Each row comes from the steps of one path. Every step used is in the known rows, and no mark comes twice. Write the path behind each row, first mark first.
Each row is shifted at random along 4 fixed directions that mean nothing.
Known rows
x, l, v, y, b, j, w: [-395 247 -111 -53 -159 -124 -385 -8 166 -172 -166 -64 -244 -130 656 -278 -54 -225 -235 261 505 2 257 314 -361 33 453 101 -351 -179 321 -423 -121 438 0 206 -175 183 223 95 46 -153 -33 89 99 -302 -304 92 -74 55 -118 443 335 563 278 184 279 128 -98 -364 -177 182 -126 149 168]
x, b, j, w: [77 -309 71 -197 146 -91 61 82 -212 173 -296 -271 174 66 -85 -40 0 141 52 117 277 249 -151 -34 274 -91 74 -21 163 68 -103 -218 96 -137 -60 -11 -176 -218 -232 3 65 -32 262 379 -220 -196 77 -168 14 86 212 -265 59 149 113 87 -101 -1 -193 161 268 -34 162 137 -14]
h, t, w, y, b, j: [-313 -259 -34 65 -178 -39 -158 -115 -86 -190 -461 125 -345 -279 -227 56 -81 -480 -28 109 223 63 105 267 227 57 66 409 37 78 0 138 -346 87 -10 173 31 347 267 -221 -44 46 111 126 111 -12 227 118 -165 -361 284 396 182 21 102 -257 -202 40 128 -111 -233 -475 89 -76 320]
h, e, x, l, d, y, b, j: [-31 78 -281 614 -177 84 -287 61 160 -277 125 269 -582 -305 -50 143 130 -295 336 -374 9 -31 313 153 76 111 -250 120 -37 -347 -44 362 -182 174 91 97 105 306 226 -186 60 278 136 -188 52 -23 -259 -53 -103 -314 210 498 78 -459 -199 -191 -286 136 457 -180 -507 -291 -213 -87 156]
h, e, x, l, v: [1 -114 -193 -28 308 71 -123 328 -68 18 63 7 -243 -152 -282 -25 103 -202 225 -40 47 74 129 22 150 -64 -61 -57 -45 21 -114 272 -135 -207 -24 223 -104 -6 -187 -63 167 7 127 279 -10 74 200 9 -78 -43 82 252 56 -252 -91 -50 -62 -20 131 207 -361 -111 147 221 -4]
l, v, y, w, t, b: [204 200 -22 -424 -39 -63 -83 -1 -36 22 -43 -255 276 182 12 -65 -236 52 -231 400 71 -189 -13 132 -213 28 293 93 -55 82 189 -43 24 36 62 0 -58 -262 90 90 -93 -35 -9 272 -44 -116 -33 183 12 81 -23 -11 130 272 69 23 177 -134 -248 41 356 162 342 -79 78]
d, x, l, v, y, w, t, j, h: [481 408 -12 11 -345 -89 -166 -337 234 -99 281 100 -100 100 504 -119 -20 376 -338 -273 171 -284 74 35 -505 477 56 294 -32 -272 272 -183 255 461 554 125 -60 -203 377 434 -181 96 -255 -683 -60 113 -500 30 -51 354 168 237 164 -70 -207 -10 24 -131 -93 -272 316 249 -539 -464 -35]
b, j, y, x, l, d, e: [-192 6 226 -160 255 -233 -10 503 -47 -60 -59 -220 -16 -170 -244 219 130 -532 85 181 -12 -110 136 116 46 -75 72 163 -185 -74 96 389 -547 -59 -514 -53 -103 255 -80 -58 82 39 222 231 -157 -44 19 100 -128 -42 11 372 178 143 -40 42 -146 -9 202 -114 -145 -204 107 126 153]
x, b, j, y, w, d: [178 -387 -139 -14 -11 -35 119 -64 -193 175 -212 66 -259 50 -331 189 23 320 -63 -559 57 383 -108 -24 398 116 -612 123 438 -155 -211 409 193 -214 247 -35 39 33 -25 -369 -275 283 7 -155 -106 -82 100 -367 221 -54 407 -328 -252 -142 -135 -122 -272 12 -136 286 182 -380 1 -353 53]
v, y, x, l, d, e: [176 72 -285 320 -63 -166 -273 -85 196 -408 224 358 -632 -461 85 91 222 -212 -33 -403 21 -43 428 98 -425 31 -327 299 -112 -507 207 447 -107 100 230 -41 192 218 317 275 -314 254 183 -622 14 177 -391 15 -7 102 393 478 107 -241 -265 -236 -581 24 553 -255 -331 -318 -327 -531 -29]
a, d, y, b, j, w, t: [-9 180 91 13 -383 1 -269 -182 39 -163 -24 -51 -48 36 159 139 -115 -114 -117 169 278 -184 -109 100 -224 279 350 259 97 -56 405 -261 -160 118 8 53 36 -97 185 168 -73 12 98 -71 -56 -41 -107 10 -129 77 193 121 249 128 23 22 -156 202 -144 -217 -27 32 172 -195 204]
d, y, x, b, j, w, a, v, l: [87 -155 77 -14 -80 26 41 -254 -179 213 -6 -175 460 195 141 140 69 284 36 60 198 139 -286 -250 134 -63 74 43 242 67 164 -394 115 94 -113 -214 -269 -398 -229 127 -12 49 204 303 -30 -126 1 -347 159 22 39 -418 -220 119 69 94 201 106 -329 -153 205 244 34 252 -144]
a, x, b, j, y, w, d, e: [120 61 73 -162 16 -17 233 171 -72 172 148 -167 364 244 37 187 -190 175 64 -5 -41 31 -87 -166 161 114 -134 87 330 35 -46 102 -34 56 -201 -109 -55 58 -76 -33 48 185 -58 36 -172 77 -28 -259 83 65 -95 -174 -165 11 -22 172 24 -72 -155 150 154 130 197 -163 -138]
y, x, l, d, e, j, h, t: [184 -99 -5 111 74 216 274 -64 -147 89 -65 207 -59 69 -360 52 -12 172 21 -335 -441 42 -128 -173 50 -135 -255 -169 -38 103 -212 94 265 -128 90 -180 136 78 -94 -77 -157 -36 -61 -251 -3 196 -135 -14 130 -101 180 -111 -3 -157 -33 -154 -209 -88 214 217 206 -168 -113 -305 -48]
e, j, h, t, w: [160 -633 133 -119 202 57 41 -165 -228 -22 -311 52 -110 -80 -616 64 319 90 135 -227 -7 42 -260 -108 272 -144 -196 2 68 76 -193 273 69 -413 45 -73 30 -95 -102 -186 -172 -25 204 -124 -221 200 254 -70 51 -96 422 -318 60 -200 -35 -291 -354 -50 91 321 258 -564 -85 -145 60]
x, l, e, j, h, t: [18 368 -37 50 13 141 -15 -54 43 -139 116 211 -171 76 298 -310 -133 -11 -249 296 -133 -70 114 31 -323 157 438 34 -428 -52 119 -255 361 177 185 142 127 112 -163 233 110 -175 -266 -242 119 -51 -106 299 -74 150 -74 118 221 100 -63 31 73 -236 168 62 -42 240 -111 -114 235]
h, t, b, j, y: [351 97 155 -176 5 108 72 33 -25 154 -219 -250 411 120 -200 168 -197 176 141 358 120 -237 -190 -122 117 209 187 -61 -123 -94 139 -147 311 -87 -23 -88 77 41 -22 1 52 -224 -15 299 -200 -169 -36 200 -144 15 14 -143 114 42 -66 -41 81 12 -98 221 298 -39 109 141 113]
h, t, w, y, b, j, e: [-172 161 -13 109 -313 65 -89 -238 115 -168 -416 180 -188 -79 195 -129 -352 -173 -252 262 108 71 92 110 -159 254 395 197 -346 70 206 -381 -7 374 190 137 119 324 314 56 -70 -60 -240 -45 109 -108 -118 260 -134 -68 -2 332 386 280 58 -126 37 77 13 -97 -229 6 -73 -113 239]
w, a, v, d, y, x, l: [234 -45 -86 -73 92 168 125 -190 -158 204 231 -12 300 86 -27 424 29 426 110 -162 -69 206 -239 -400 103 18 -317 48 295 20 250 -88 401 -225 340 -170 -109 -328 -223 273 -153 5 149 112 115 38 29 -219 150 76 90 -313 -329 -85 -128 246 -40 78 -275 -5 78 104 -29 -140 -182]
t, w, a, x, l: [-14 -149 -323 -191 101 108 101 -178 -71 47 -130 163 -150 -167 146 -15 -118 117 32 -99 120 435 60 20 283 61 -190 185 214 109 -102 38 110 26 280 115 14 81 73 -62 -165 80 -83 -262 245 292 84 -185 77 -3 199 -57 -92 62 36 118 -45 -161 2 14 -180 -83 -111 -120 -199]
h, e, x, l, v, y, b, j, w, d: [-228 -123 -273 270 -57 -72 -273 141 107 -194 67 94 -702 -144 202 -122 152 -302 60 -400 283 80 257 259 28 -2 -188 -38 -111 -258 60 156 -279 62 -18 306 -12 216 148 -195 -34 118 -41 -79 33 -65 -71 -224 -91 -131 95 251 -17 -113 -22 -67 113 191 247 -185 -444 -384 -266 100 81]
w, a, v, l, d, x, b: [-201 548 163 62 -33 -438 -127 116 142 -141 131 -195 133 -147 603 -146 -29 -389 80 537 231 -45 333 78 -294 257 471 105 157 -70 206 -256 -295 160 -286 -30 41 171 -4 342 253 -184 220 198 148 -161 43 314 -256 238 -366 149 -20 146 146 407 6 -127 -131 -342 -101 479 162 180 9]
l, d, e, j, h, t, w, a: [244 -113 207 -45 51 -81 495 -59 -45 -48 -95 -264 298 130 -219 16 136 204 36 15 -358 -46 -225 14 -20 -223 15 -270 -100 220 -138 -43 78 -228 -107 -159 61 -180 -79 27 37 0 -80 -258 -205 127 49 226 70 43 34 -506 -33 57 0 -65 -124 -55 2 88 422 -72 37 -76 -139]
x, l, v, d, y, w: [-318 -91 -152 -178 38 22 -218 29 -106 46 -24 76 -137 -219 65 116 72 -103 -124 -29 31 119 0 136 -5 -182 -26 228 95 4 112 40 -76 -185 68 -72 -182 -80 -32 -100 -23 130 170 81 175 -60 -42 81 71 63 -90 194 66 272 58 101 -19 125 -199 -44 -171 112 201 -115 28]
a, v, l, e, j, h: [-175 -270 134 2 157 -200 -138 -92 19 -42 286 381 -126 -45 -347 29 580 -90 63 -131 154 -66 -17 -74 -207 -293 -92 -52 -36 -119 95 437 -30 -180 -98 25 89 -156 -231 145 -104 -206 232 -150 -111 27 295 -28 37 111 156 -135 -33 -329 75 -173 -233 -94 122 95 -79 -289 -93 -22 92]
w, a, v, l, e: [100 408 -339 10 -287 92 165 -571 176 71 343 378 159 130 445 -84 -106 685 -289 89 5 202 31 -34 -447 -19 -5 -86 -62 -33 343 -351 697 237 499 131 203 -188 -118 377 -152 -182 -351 -384 366 -198 -87 35 97 216 -41 -235 -131 -25 10 51 83 -80 -189 -63 -25 533 29 -168 -174]
a, v, y, w, d, x, b, j, h, e: [-424 122 211 -318 211 80 -32 -118 -145 148 -250 -215 -36 63 143 -261 -488 179 -92 115 13 296 35 -3 227 59 78 -38 257 291 -58 -285 -31 245 -300 -57 -111 228 -220 -420 -123 -110 -373 405 124 -193 160 -163 -135 -366 -400 -131 -223 264 277 382 698 -112 -263 47 403 411 433 179 38]
j, w, t, b: [269 157 32 -452 4 -14 -25 -27 -66 13 -203 -281 283 138 125 -194 -382 43 -281 454 118 -37 -134 30 -173 148 481 9 -94 164 157 -339 120 -11 40 113 49 -235 20 232 -75 -150 -35 70 -27 -118 30 129 -137 285 94 -190 289 291 65 101 79 -95 -179 95 324 169 241 -4 100]
w, a, d, y, b, j, h, e, x: [186 223 219 49 -9 41 52 88 33 -149 122 -340 175 193 -190 180 82 3 296 268 -154 -164 -187 -255 62 135 189 -167 5 42 96 37 -337 174 -219 -109 -54 -96 -259 76 103 20 69 241 -245 -56 92 -84 -53 -191 -62 -77 -117 -267 -45 71 182 70 -10 -155 141 98 182 294 158]
y, w, t, b, j, h, e, x, l: [672 264 165 -118 111 86 120 210 -41 111 150 -302 197 440 -4 -151 -289 48 -57 112 -97 -121 -263 -189 212 130 105 64 -1 -7 -2 65 101 128 125 176 -47 -253 19 124 -59 79 -279 185 -98 4 -24 -53 -146 -47 56 -35 7 -362 -221 96 301 -324 36 87 275 29 -54 0 164]
h, t, b, j, y, w: [215 249 211 -178 -16 -3 -86 70 39 -59 -247 -301 279 72 74 -78 -271 -256 -156 523 44 -276 -125 34 -25 290 416 237 -205 -161 267 -78 -33 144 -43 -37 -6 178 152 -21 -65 25 -70 177 -117 -176 -103 212 -117 -5 -100 196 223 180 -110 -58 114 -103 -72 -66 103 15 168 85 357]
h, t, w, d, x: [51 166 89 -296 -114 96 13 -159 -170 -32 -124 -191 153 -116 271 -12 -328 192 10 382 21 32 -90 34 48 223 244 164 61 205 166 -397 78 -139 -85 105 58 147 -110 94 72 -35 -78 -102 143 23 -27 78 -319 58 -77 -29 154 186 -126 209 -122 -46 -55 150 125 264 206 -192 -90]
l, d, y, w, t, b, j, h, e, x: [117 21 -22 -2 -93 229 40 -232 -44 56 -125 -2 -148 109 -442 -57 -300 180 -119 -177 -398 -119 -161 140 231 53 -132 -148 95 193 -312 256 15 106 -8 -80 169 -26 105 -480 -196 212 -316 -111 15 -87 -33 -72 35 -497 20 -89 -62 -230 -36 -269 291 -23 90 68 396 18 145 51 115]
y, w, a, x, l, v, d, e, j, h: [72 164 -17 -51 48 -74 283 -31 125 102 418 65 270 298 324 -65 122 234 -176 -147 -253 -84 -169 -165 -230 -127 -163 -146 92 45 -22 -58 127 29 261 -134 -168 -204 77 295 -65 10 -176 -298 30 173 -108 -35 357 285 -196 -222 -263 55 152 203 197 -44 -278 -178 51 263 -273 -128 -220]
x, b, j, w, a, y: [243 -406 104 8 195 -359 47 274 -171 58 -38 -306 45 98 -346 211 433 -318 306 -3 355 116 -85 24 335 33 -24 164 406 -177 -1 143 -318 -265 -171 -85 -225 -252 -224 122 159 329 500 243 -504 13 196 -237 145 118 400 -338 -218 -18 -55 44 -216 -47 -154 -34 23 -391 80 232 127]
d, e, x, l: [-71 -124 -207 169 63 44 -307 64 193 -257 122 276 -364 -384 -21 -247 64 -330 -35 -74 24 13 418 77 -65 -59 -229 278 -12 -97 -120 321 -209 7 75 249 90 241 132 34 38 65 16 -353 124 212 73 -53 -151 -2 123 498 26 -261 -94 -210 -334 34 506 -25 -450 29 -1 -46 -27]
h, e, j, y, x, l: [315 48 -56 -299 453 383 105 233 -170 93 -121 -150 284 311 -193 137 -224 320 43 106 -254 141 -94 -485 16 2 135 -122 -310 193 181 -50 274 5 52 -149 -240 -34 -352 -35 -51 -47 -38 399 -132 -66 49 -146 121 133 174 -145 59 69 -101 150 253 -210 -80 238 169 103 -7 -4 101]
a, w, d, y, b, j, e, x, l, v: [-342 -423 -202 381 -335 140 -208 -141 131 237 54 523 -502 -215 -202 258 209 13 199 -807 192 218 39 112 300 -44 -614 -134 260 -115 -246 318 -32 -10 78 145 163 130 172 -472 -43 171 -4 -314 134 192 -123 -397 166 -364 6 105 -159 -242 -31 -223 -214 281 137 241 -570 -288 -283 -56 -210]
t, j, e, x, l, v, d: [-416 -261 121 -112 265 -165 -4 476 57 44 -117 0 -29 -115 -166 8 259 -326 137 22 62 39 155 -15 218 -214 -87 -183 -267 158 -170 156 -306 -324 -22 112 -55 10 -165 -95 222 -274 150 381 -54 53 251 125 -179 276 -289 190 83 71 92 36 -17 76 36 78 -204 -126 -148 413 -82]
a, y, x, l, d: [-261 23 -394 -66 35 296 -123 -251 -171 65 -263 469 -499 -219 -241 152 -203 155 -85 -332 -69 450 160 61 64 4 -263 62 238 123 -130 153 218 69 360 -65 216 438 7 -307 -264 147 -80 -324 262 53 -125 -275 237 -308 283 280 -50 159 86 21 -90 -147 79 118 -84 -42 12 -329 59]
h, e, j, w, a: [197 -121 -203 94 227 -70 -31 -94 81 -305 -66 -12 -254 -6 8 -263 102 -96 -188 -73 -82 64 53 45 -192 76 43 -6 -239 -108 215 -26 8 -100 305 27 -184 -123 -32 120 -217 207 10 -240 -147 -56 55 -20 162 308 429 -269 -38 -62 -95 -187 -95 25 23 -182 -194 -123 -131 101 169]
l, d, x, b, j, h, e: [73 -2 139 -113 179 -65 246 116 -222 268 -231 -209 36 8 -317 68 -96 327 357 -60 -94 192 -119 -54 326 18 -72 -338 217 131 -376 -82 50 -24 -309 -183 -33 8 -310 -196 89 -100 111 391 -155 -177 3 28 -87 -207 2 -270 34 -111 112 164 77 -80 -125 254 464 28 199 107 -86]
v, l, e, j: [-223 282 -88 -106 -16 -25 -142 -66 92 -225 211 224 108 71 323 -187 72 42 -209 552 11 -132 224 46 -435 -260 396 68 -456 49 309 -140 97 92 17 42 -35 12 -262 231 135 -190 12 36 134 -281 -6 202 -78 285 -53 99 144 152 118 -1 14 -176 122 -91 -89 444 46 45 137]

Write each row's path
[-297 -171 188 59 -12 -330 19 -31 100 -310 -43 -94 -100 -201 24 -160 368 -321 -157 61 -78 -310 -34 261 -254 -213 44 -62 -219 -42 -123 61 -354 -293 -136 -3 -73 -17 211 67 72 -111 1 -232 64 144 262 429 26 141 -137 -116 36 169 87 -176 -94 222 -34 -206 -125 -271 -86 142 8] -> l, v, d, e, j, h, t, w, a
[124 -77 -80 99 28 15 471 226 64 257 -77 -7 117 41 -231 116 -169 -380 201 -188 -295 28 -13 155 493 67 -294 36 222 -58 -195 279 -140 -9 -244 -158 179 235 265 -398 -97 204 -159 -57 14 310 -37 70 83 -215 -147 -92 -207 -86 -32 -105 109 -111 119 -30 -118 -375 83 10 -86] -> h, t, b, j, y, w, a, x, l, d, e
[-107 -141 -309 240 -210 6 315 -154 164 92 91 291 -33 -105 298 8 50 16 -8 -491 -45 -15 -13 160 37 15 -336 -55 76 -63 -60 -260 177 -90 326 66 68 -32 296 86 -25 -24 -185 -460 227 398 -97 97 29 336 -77 -120 -110 -14 30 -129 -9 200 -56 -224 -304 -215 -318 0 -372] -> h, t, j, w, a, x, l, v, d, e
[113 350 107 162 -116 140 -6 186 149 186 -27 -50 206 94 256 -225 -260 -48 56 354 144 -199 -24 18 27 202 311 -245 -385 -57 -56 -443 274 90 144 200 100 54 126 123 278 -289 -272 257 34 -17 -223 283 -144 22 -417 239 185 97 -48 40 221 61 13 186 -230 293 -159 346 -69] -> h, t, b, j, e, x, l, v
[39 118 -100 200 -14 101 -194 -59 122 19 -49 177 -407 -200 -1 -243 -39 146 11 -336 207 -9 -14 135 18 38 -210 -295 -141 -233 -413 158 171 215 313 265 68 109 295 -138 -44 -107 -299 -228 133 40 -76 -3 27 -238 27 243 34 -281 -23 -146 196 60 157 107 -187 -166 -381 157 -23] -> t, b, j, h, e, x, l, v
[-373 -285 -133 -1 -104 110 -277 -331 -165 -54 -335 87 -211 -225 129 -19 -99 173 -226 -82 76 173 -48 0 74 -36 -69 110 94 12 -138 -247 31 50 63 -194 -125 40 20 -171 -162 83 173 77 203 -206 -43 -266 137 -112 101 12 19 286 114 -74 3 257 -99 -158 77 21 -58 41 13] -> v, d, y, x, b, j, w
[124 -363 6 63 -149 -64 150 -174 -71 509 -21 208 26 155 -403 275 77 267 127 -575 70 145 -81 -55 392 94 -547 99 745 21 -119 247 159 -195 -135 -163 174 -64 133 -383 -209 35 103 132 32 1 193 -243 47 -186 159 -301 -256 -329 43 -61 -119 -40 -267 160 302 -230 99 -288 -147] -> a, v, l, d, x, b, j, y, w, t
[66 -368 -166 339 124 70 115 -144 -143 31 -47 122 -64 41 -225 170 244 84 202 -575 -191 272 -105 -195 76 -183 -231 -224 194 21 -80 73 34 -127 -76 -355 -71 -279 -107 -197 -188 257 282 36 -52 94 102 -280 341 0 250 -529 -274 -187 -25 -138 -31 60 -54 -54 -32 -290 -103 6 -140] -> h, e, j, w, a, v, l, d, y, x, b
[-44 -583 -246 -229 55 166 177 -111 -112 191 98 113 0 27 -591 74 131 424 -7 -422 -305 178 6 24 266 -461 -721 -161 332 341 -261 433 8 -349 -38 -31 35 -164 -234 -403 -157 192 -49 -105 -82 102 171 -439 207 -262 56 -231 -391 -168 54 -269 -79 120 69 313 244 -2 353 -117 -352] -> l, v, y, w, d, e, x
[281 63 198 255 -121 -92 118 63 224 148 338 -93 449 223 107 141 196 259 105 -197 26 -109 -18 -270 -132 -117 -177 -70 299 -99 40 179 128 98 -148 -119 153 -105 139 120 112 70 9 -40 -206 -52 -55 -197 21 20 -215 20 -183 -329 -77 24 -79 -47 -5 -34 176 197 -55 -126 -229] -> a, v, l, d, e, x, b, j, y, w
[133 36 -58 533 -308 138 -191 -48 247 88 203 281 -138 -145 126 102 119 42 209 -229 138 -316 -22 -20 5 161 -190 -172 -170 -380 -64 -173 324 -157 291 -7 201 -23 331 110 142 -85 -47 -96 52 98 -303 246 -65 55 -244 144 33 -207 -231 -189 -72 367 144 83 -390 -83 -471 82 -186] -> h, t, b, j, e, x, l, v, d, y
[203 504 62 124 -60 36 -13 50 163 -273 56 -151 276 94 345 -29 -192 285 -208 173 -235 -162 184 -239 -674 192 319 -163 -308 -47 -31 -131 176 368 66 -219 43 130 160 308 104 15 -20 -231 -115 -116 -269 80 198 253 -48 144 175 230 -81 83 -152 -76 25 -51 205 375 -182 -292 -11] -> l, d, e, j, y, x, b
[-249 206 37 191 -341 79 -38 -302 134 190 8 295 221 85 53 265 5 347 193 -71 126 70 -80 -99 -170 -110 23 -245 -78 -19 325 -331 292 172 -9 -201 148 14 -5 -21 -68 -241 -21 96 35 -267 -358 66 -16 -22 -230 -86 150 119 225 82 70 251 -196 11 0 317 56 -18 -104] -> a, v, l, d, y, b, j, e
[-215 -82 47 -70 -49 51 174 -74 36 5 227 -113 502 261 152 87 157 146 -27 202 -208 69 -148 -143 -247 -236 242 -264 -108 228 199 -324 88 29 -155 -126 -88 -402 -234 187 117 -75 176 157 -22 -171 169 -88 212 142 -244 -412 -101 278 140 203 140 113 -313 -165 78 147 162 94 -27] -> l, e, j, w, a, v, d, y, b
[-162 -388 69 -215 255 -15 241 17 20 113 123 -140 397 81 -328 -63 54 -53 -85 65 -375 133 -58 -160 271 -382 -415 1 374 389 -75 266 -185 -323 -85 -14 -22 -158 -184 -115 -94 20 12 222 83 55 515 -246 73 -151 -246 -166 -461 -165 109 4 20 23 -118 -50 47 133 493 197 -164] -> y, w, a, v, d, e, x
[340 9 43 64 164 -6 9 142 -33 164 249 -62 -109 103 -229 73 258 269 214 -234 162 -96 -197 -115 101 24 -162 -228 -19 -156 -86 166 173 -90 171 175 -127 -200 -173 172 110 -48 -31 82 -226 -38 -49 -92 -12 -58 159 22 -12 -431 -144 -22 26 24 7 181 -7 -78 -256 183 -49] -> b, j, h, e, x, l, v
[-191 -83 -28 -70 61 217 399 -170 -141 -26 -407 10 -62 -23 -14 -238 -260 97 -255 -119 -523 297 -56 96 132 -236 -55 -162 -183 396 -371 -137 56 83 -22 -75 62 173 49 -364 -154 -12 -378 -309 313 209 58 51 173 -258 -65 -171 -31 326 134 -37 171 -132 108 12 206 -13 -34 -86 -88] -> y, x, l, d, e, j, h, t, w, a
[428 116 -29 242 -262 -77 -154 86 292 -67 446 -24 81 89 184 -110 44 -80 -97 -115 172 -418 169 183 -147 -50 -219 243 21 -271 20 211 -20 137 188 224 -24 -234 509 184 44 163 -142 -167 -59 180 -205 10 -50 -29 37 331 -87 -282 -208 -189 -45 5 237 -145 -103 -18 -211 -158 -145] -> d, e, x, l, v, y, w, t, b, j
[-183 232 43 -32 -52 169 65 34 -58 13 -23 203 -188 -87 216 -328 -325 -101 -59 113 -199 51 111 142 47 101 156 -146 -182 98 -327 -182 100 105 -137 139 261 269 -55 -174 102 -209 -302 -282 306 133 32 189 -154 -57 -277 -42 21 104 3 125 184 -207 242 233 -2 53 -81 -125 51] -> w, d, x, l, e, j, h, t, b
[-207 -26 20 61 -196 243 -23 -241 -298 -240 -149 118 -238 -99 86 -68 -145 152 -198 -18 -293 120 -67 44 -90 62 247 12 -202 132 -397 -60 28 188 -158 -52 129 54 -116 -177 49 177 -96 -359 221 142 32 -72 151 -203 -38 -107 123 211 -185 -117 -49 -88 171 186 108 -98 -47 -288 66] -> l, e, j, h, t, w, d, y, x, b
[97 579 188 191 -338 23 88 -135 182 52 272 -233 445 257 578 -191 -192 547 -143 390 -26 -447 -124 -149 -410 112 305 -324 -105 -4 -126 -670 451 171 109 23 81 -32 34 469 439 -380 -307 106 87 -249 -210 313 -122 90 -571 51 32 78 75 165 280 170 -209 -13 352 715 -65 177 -201] -> l, v, d, e, x, b, j, h, t
[-232 -310 -171 18 164 110 116 108 -3 252 294 338 153 -9 -204 242 228 224 286 -380 -1 -11 6 -121 104 -414 -531 -202 238 125 -214 157 202 -411 128 -83 -81 -88 -7 -15 85 -206 150 86 53 281 110 -54 168 124 -1 -130 -234 -130 231 59 -146 126 -67 210 -190 -106 -114 -97 -415] -> a, x, l, v, d, e, j
